[ 42 -21 -31  -3   1  -8  31   1 -24  17 -72  -2 -38 -25  12  31  16 -95
  44 -30 -12  12 -43 -14  14  37  -2  27 -40  -6 -44   1 -27  10 -14  10
   0]  0
[ -4  13   7   0  21   9 -24 -18  44  52  -5 -33 -22  34  16  -1   6  14
 -28 -13 -43  -7  11 -11  19 -45  -9  -1  11   4 -42   0   2 -34  21 -22
 -11]  0
[ 15 -30 -21 -60 -16  12  74  14 -40   4 -33   1 -37 -25  31  -5  42 -27
  38 -37 -18  22 -20  -4   2  69   3  11 -33 -29 -20  33 -52 -11 -57  40
   1]  3
[-12 -30 -13 -32  34  12  29  14 -14  28 -48  41 -16 -10  29 -24  46 -37
  41 -62 -28  23 -18   3   4  17  14  17 -41 -11 -28  13 -43  -5 -45  31
   8]  1
[ -7  11   4 -13  27  13 -26  -9  43  42 -16 -26 -18  43   9   0  10   9
 -23 -14 -53  -4  14 -18  11 -43 -13  -5  20   2 -62   2   1 -25  22 -16
  -6]  1
[  0  15   7  -9  20   4 -26 -14  42  48 -16 -22 -37  34  10  -2  -2  15
 -22 -14 -34   1  11 -15  31 -32  -8  -8  20   8 -61  -1  -5 -32  29 -18
 -12]  4
[  -6    5   34   74   -7  -48   31  -12   19  -16   21    5   60   39
  -10   53   16   81   33   30   65  -32 -105  -85  -20   -7  -27  -14
  -12   20   59  -29  -56   40  -14  -55   68]  0
[-33 -29  33  54  21 -35  12 -57 -40  -7 -15  32 -21  42  -7  35 -26 106
  12 -18  95  -8   1 -94  22 -47 -58 -71  24  26 -49 -18 -47 -12 -75 -16
   5]  3
[ 56  -2   5 -37   1 -38  78 -12 -19  36  -9  -1  -8 -18  46 -40  13 -57
  20 -58   6  19 -30 -40  15  29  33  12 -79 -16 -37  -6 -40 -18 -38  29
  -9]  3
[ -9   3  -3  -9  24   4 -29 -18  35  47  -3 -27 -31  44  16   8   1  10
 -30 -20 -56  -2  12  -3  13 -40  -1  -7  19   7 -55  -5   6 -37  12 -19
  -9]  5
[ -7 -24  53  43  28   2   6 -30  31  51 -11 107  35 -61 -48   0  19  63
   8 -36  76   3 -42 100  30 -31 -19  15   9  24  -4   2 -10  -9 -45  14
  63]  3
[-72 -15  68  53  50   2 -87 -22  -4  42 -81  89  13 -77  51  23 -97  64
  37 -44  95   4  26  10   0 -60  34 -56  -4  15 -27 -40 -26 -44 -32  27
  18]  7
[ 36 -15   3 -25   0  -1  19   2 -24  22 -26  15  -4 -25  50  27  12 -67
  22 -38  15  16 -31  -7   4  21  -1  13  -2 -10 -36   3 -58 -39 -25  -4
 -22]  4
[  5  14   8 -18  20  -6 -22 -11  38  49 -10 -23 -21  31  12  -9   6   6
 -24 -16 -39  -9  13 -17  16 -41 -11  -3  11   9 -53  -2  13 -22  17 -15
  -9]  3
[ 23 -11 -10 -17 -25  14  92  12 -18  -2  16 -32 -27  12  33   1  13 -41
  57 -34  24  -3 -84 -60 -20  57  -1 -11 -20 -15 -31  26 -84   8 -12  35
  -5]  4
[  6 -10  28  14   5 -29  64 -29 -30  -2 -18  18  46  30 -18  49  16  91
  42  17  53  -6 -49   3 -19  -5 -52  -4  32 -13  -8 -17 -61  -9 -60 -12
  50]  1
[ 38 -13 -10 -16 -11  22  57  19 -28  14 -51  19  -6 -37  70 -31   9 -68
  19 -39  -4 -10   8   3 -19  39  28  23 -41 -15 -44   0 -37 -28 -49  28
  -2]  0
[ -5   5   6 -19  21   1 -16 -19  35  54 -18 -13 -26  29  10  -8   7  15
 -27 -20 -44  -9  25  -3  27 -41 -12  -7  16   5 -65   2   3 -31  16 -17
  -6]  3
[-10  12   7  -9  25   5 -23 -15  43  49  -9 -21 -12  41  10 -10  13  12
 -25 -19 -45   6  13 -18  25 -38  -7  -6  22  -2 -59   2  -9 -24  20 -28
  -8]  1
[  8 -23   7 -42  -5  -4  50   5 -27  35 -36 -15 -14 -27  43   4   7 -54
  43 -32 -29  37 -34  27  36  37  22  -4 -22 -60 -23  15 -62 -18  -8  27
 -12]  4
[ 11 -43 -29 -39   1 -14 108   9 -50 -12 -16  -5 -10   0  42   3  16 -27
  75 -17 -20 -27  -8 -22 -21  10 -23  -5  -9 -40 -37  23 -38 -16 -49  77
  -8]  3
[ -6  13   8  -1  27  -3 -10 -15  39  50 -13 -27 -27  31   7   2   1  22
 -21 -18 -39 -12   7 -25  28 -38  -2 -11  18   6 -64   0   5 -24  26 -22
  -8]  6
[ 27 -26 -21 -34 -16  10  96   8 -30  24 -52 -43  -4  20  12 -15  23 -50
  16 -22 -40 -14 -12 -28  20  57  -2   5 -31 -41 -83  -2 -69 -19 -31  13
 -42]  2
[  4 -19 -18 -15 -26   8  86  34 -21  -3 -17 -29   1   3  33 -25  13 -48
  32 -37 -36   2 -36 -32  -5  36  35   8 -58 -47 -39  18 -50  20 -24  40
 -19]  1
[ -1  12  -1  -3  26   8 -28 -19  42  50 -14 -16 -15  35   9   3   5  12
 -32  -8 -42  -4  17 -17  22 -38 -18   0  25   6 -63   0   5 -36  26 -22
 -16]  2
[ -6  14   2  -2  22   0 -26 -15  45  53 -17 -31 -18  33   6  -1   4  20
 -24 -22 -40  -8  12 -14  25 -37  -6 -12  14  10 -55  -2  10 -22  18 -23
 -14]  6
[  8 -20   6   1 -15  16  51  16 -14  17 -25 -35   0  17  58  22  -4 -85
  34 -52  -8  21 -53  12   8  23  33  22 -57 -33 -36 -18 -43 -34 -30  23
 -26]  0
[  7 -19 -28   7   8  10  90  31 -34  21 -18  -3 -21   0  46 -12  -3 -63
  49 -40 -33   0 -39 -27  -4  21  -4  11 -46 -20 -46   3 -32 -13 -51  49
   2]  1
[  6 -16  24  15   7 -41   0 -43 -26   1 -66  -9 -54  57  15  25  15  71
  64 -16  22   5   1 -59  33   7 -16 -81 -13  19  -2  -6 -47  34 -10 -39
  24]  5
[ 26 -19 -34  -4 -21  -4  67   8 -39   5 -19 -20 -29   6  33  19  -5 -62
  53 -42  26  -2 -46 -58 -15  28  12   0 -47  -8 -38   6 -48  -2 -26  15
  -7]  7
[ 27 -17 -20 -14  -6  -3  46   1   7  26 -26 -10 -16 -13  43  26   2 -46
  33 -43  -3   8 -35 -16  -9  31  18  20 -22  -1 -59  -3 -43 -41 -27  29
 -18]  5
[ 11   6  -8 -22  -3  22  36  26 -17   2 -26  -7 -47   3  66  15  18 -34
  35 -47 -18  25 -33  -6   7  51  21   5 -32 -16 -42  27 -55 -33 -53  14
 -37]  6
[-70 -29  29  58   6  -9  33 -15  12  19  26  36  -8 -12   5  58  -5  69
  34 -24  92  40 -45 -16  45 -16   1  -4  39 -25  45 -24  -1 -59 -89 -22
  57]  3
[ -5  14   0  -7  17   7 -20 -12  49  49  -2 -17 -22  37   9  -4   9  19
 -25 -18 -40   0   3 -10  23 -35 -10  -5  13   5 -51   4  -7 -28  19 -16
  -3]  4
[ -1  -7  28  65  35 -56 -21 -64  -5  26   2  47 -11  39 -31  35   4  52
  23 -16  34  46 -90  13  63  15 -47 -16 -10  59 -17 -27 -49  27  -8 -41
  67]  5
[-17 -17  20  82  44 -18  26 -24 -23  -1 -42  33  22  57  -6  60 -14  63
  43 -13  28 -51 -65 -41  -5 -18 -66 -23  -3  33 -21 -27 -35  54  26   6
  68]  2
[ -2   8   6 -13  27   4 -23 -14  44  45 -11 -23 -20  38  11  -8   7   9
 -23 -13 -58  -5  12 -17  21 -45 -11  -5  17   6 -63   1   1 -26  30 -15
  -3]  1
[ 23  -4 -28 -14  20   4  92  27 -56   9  -4   6 -44  20  37   1  16 -69
  36 -27  -9   6 -36 -17 -11   9  12  25 -40 -31  -4   6 -21 -28 -48  10
 -17]  2
[ 22 -35 -32  10   0  -7  63   6 -20  26 -34 -33  -9  -8  62  14   5 -99
  17 -55  -6   0 -50 -62  20  31   5  13 -41 -34 -15  -2 -43   1  -7  15
 -21]  0
[ 52 -33 -12 -37 -14   6  42  16  -6  25 -51  -1   9 -34  69   9   9 -47
   4 -42  -2  -5 -12  28  -6  20 -10  23 -32 -12 -16   5 -22 -42 -41  50
 -26]  3
[ -3   8   0  -3  20   3 -29 -20  47  51  -2 -31 -23  51  13  -2   6  20
 -31 -18 -49  -8  10 -13  11 -40  -9 -11  28  12 -64  -4   4 -29  14 -22
  -9]  5
[ 54  -1  -3   4 -13   1  57  18 -29  24 -22   5   1 -32  59 -11 -14 -71
   5 -36  24   8 -39  -2  15  48  18  15 -52 -19 -29  -4 -50 -33 -44   7
 -17]  7
[ -7  11   4  -4  27   2 -22 -16  47  48 -12 -29 -18  43   8  -7   6  13
 -20 -17 -52  -1  12 -21  29 -40 -15  -5  22   5 -68  -1  -3 -22  31 -20
 -11]  1
[ -2  10  11 -17  25  -3 -23 -15  35  57 -20 -16 -26  33  11  -3   7   8
 -23 -17 -43  -5  20  -5  28 -46 -15  -6  23   3 -67   1   6 -29  17 -23
 -10]  3
[ 18 -38 -14 -40 -10  12  94  11 -38  -3 -38   5 -54   2  15 -12  29 -48
  60 -50   9   4 -13  36  13  38  27  24 -24 -23 -36  16 -24  -5 -16  41
  -2]  3
[-14 -10  31  -9  -4 -51 -21 -11 -34  19  -5 114  21 -66  -3   9  22 108
  12 -26  51  65   9  34  -8  -4  27  73 -40  88 -10 -19 -17 -39 -58 -17
  48]  3
[ -1  12   2  -4  16   2 -21 -16  45  45  -9 -26 -28  43   5   6   2  16
 -23 -11 -39  -5  11 -10  31 -42 -11  -7  22   2 -52  -2   4 -29  31 -23
  -5]  4
[ 42 -22  -5 -31 -18   9  69   3  -3  24   1 -13 -10   5  46   2  26 -64
   1 -60 -12  16 -55  16   5  45  40  40 -37 -11 -55   3 -58 -38 -16  10
 -19]  5
[  4 -22 -18 -14 -18  12  60  31   0  46 -49  -1 -13 -35  50 -15  14 -54
  35 -46  -9  14 -43 -24  14  39  40   2 -52 -44 -29  25 -57   1 -22  14
   6]  7
[ 18 -20 -28 -42 -18   2  76  12 -25  -3 -43 -18 -23  -1  36 -26  25 -27
  41 -33 -37  18 -27 -10   8  64  17  10 -43 -40 -41  25 -66   9 -32  41
 -10]  1
[ 38 -34  12 -26  -3  10  48  23 -34  23 -58 -16 -17  -7  13  31  29 -62
  28 -35 -12 -12 -49   8   7  20   4  14 -22 -11 -48   0 -37 -12 -30  -6
 -25]  6
[ 33 -12 -15 -20   4  -6  39  12 -11  24 -29  10 -32 -31  44   6   1 -72
  33 -30 -42  -4 -49 -33   9  26  12  20 -39 -17 -57   0 -39 -26 -36  23
  11]  4
[ -2   7  -4  -6  19   7 -27  -8  37  46  -9 -26 -22  36   8   4   1  11
 -20 -13 -38 -12   7 -20  17 -40 -11  -6   7   5 -60   5   1 -29  19 -17
  -6]  7
[  4  14   7  -9  18   4 -24 -15  47  50  -5 -26 -27  40   7   0   4  17
 -27 -17 -41  -4   8 -15  27 -37 -11  -3  13  13 -56  -5   2 -32  30 -19
  -5]  4
[  4   4 -10  -5  19   4 -22 -15  34  41  -8 -22 -27  44   8   0   4  13
 -18 -13 -34 -19  10 -19  16 -49 -15  -6  15   3 -58   5   5 -29  10 -22
  -2]  7
[ -5  15   9  -4  16   5 -23 -14  47  51  -3 -20 -23  41  12   2   5  15
 -25 -17 -43   2   5  -6  32 -40  -4  -6  11   1 -51  -3  -3 -35  19 -25
  -2]  4
[-13 -16  18  10  11   1   7 -23  40  36 -88  56  -6 -40  -6  -6   9  65
  48 -42  95  51 -58   2  -3  16  -2  -4  10  -5 -42  12 -44  26 -47  53
  47]  1
[ -6  15   5  66  38 -36  34 -42 -14  10  24  27 -17  23  50  24 -33  58
  49  -4  51 -10   4 -23  10 -37 -42 -30  80 -21 -17 -13  -1 -46 -67  -2
  32]  5
[ -8   4  -5  -7  18   6 -35 -16  39  44 -13 -28 -24  48   2   2   6  17
 -27 -14 -34 -10  11 -13  27 -47  -8 -12  13  -4 -51   4  -2 -28  15 -32
 -13]  7
[ 47 -31  -6  -7 -10 -11  76  23 -21   4 -23  -1   9 -12  19   1  23 -74
  15 -30  -4 -16 -38  -7  17  25  -1  25 -46 -21 -30  -5 -20  -8 -46  25
 -19]  3
[-17   2  65  68 -35   3 -82  20  20  44 -48  75  73 -78  61  24  18   8
 -13 -58  67  51 -36 -35  16  31  17  -5 -13  23  10  -4 -28  47 -32 -59
  58]  3
[ -9   6   6 -18  25  -1 -22 -15  39  55 -23 -23 -23  41   7   1   9   7
 -32 -20 -40  -7  14 -11  28 -42 -15  -5  23  -1 -66  -1  -2 -25  24 -26
 -16]  3
[ 38 -18 -15 -21   9   7  39  22 -20  -5 -60 -10 -38   2  51  17  -2 -88
  29 -22 -14  12 -30 -44  -2  27   0   1 -35 -17 -59  -2 -25 -18 -30  36
 -18]  1
[-32 -43  25  64  37 -46 -19 -27 -47 -15  -7  57   0  -7  12  69  24  69
  81 -34  22  25 -28 -38  69  38 -50   2  10  48  -5   6 -33  36  35  -1
  70]  7
[ -7   8   0   1  22   7 -36  -9  41  46 -17 -12 -23  30   7   1   3  14
 -17 -15 -25  -7   9 -10  22 -43  -7  -1  22   1 -63   7   4 -25  17 -23
  -5]  7
[-74 -29   7  20  27 -50  20 -10 -59   4  -3  37  16  -6  12  12 -14 107
  43  -4  37  14 -13 -44  18   2 -11  24  46 -14 -41 -17 -70 -31 -67 -14
   3]  7
[ 20 -16 -23  -8   6  -4 110  39 -50   9 -30  11  -2 -13  43   7   1 -56
  33 -34  24   0 -14 -21 -27   9   1  19 -42 -34 -20   5 -11 -12 -50  61
 -14]  3
[ -6   6   6  -5  22   9 -33 -10  37  46 -11 -22 -17  37   3  -2   5  12
 -24 -16 -27  -7   6  -8  24 -39  -6  -7  15  -3 -56   4  -2 -26  17 -24
 -12]  7
[-22 -48  30  44 -17  -7 -60 -44  30  75 -94  56  31 -51   4  19  14  74
  -4 -52  54  40 -26   3  46  -1 -37 -23  35  43 -73  11 -44  36 -14 -25
  49]  6
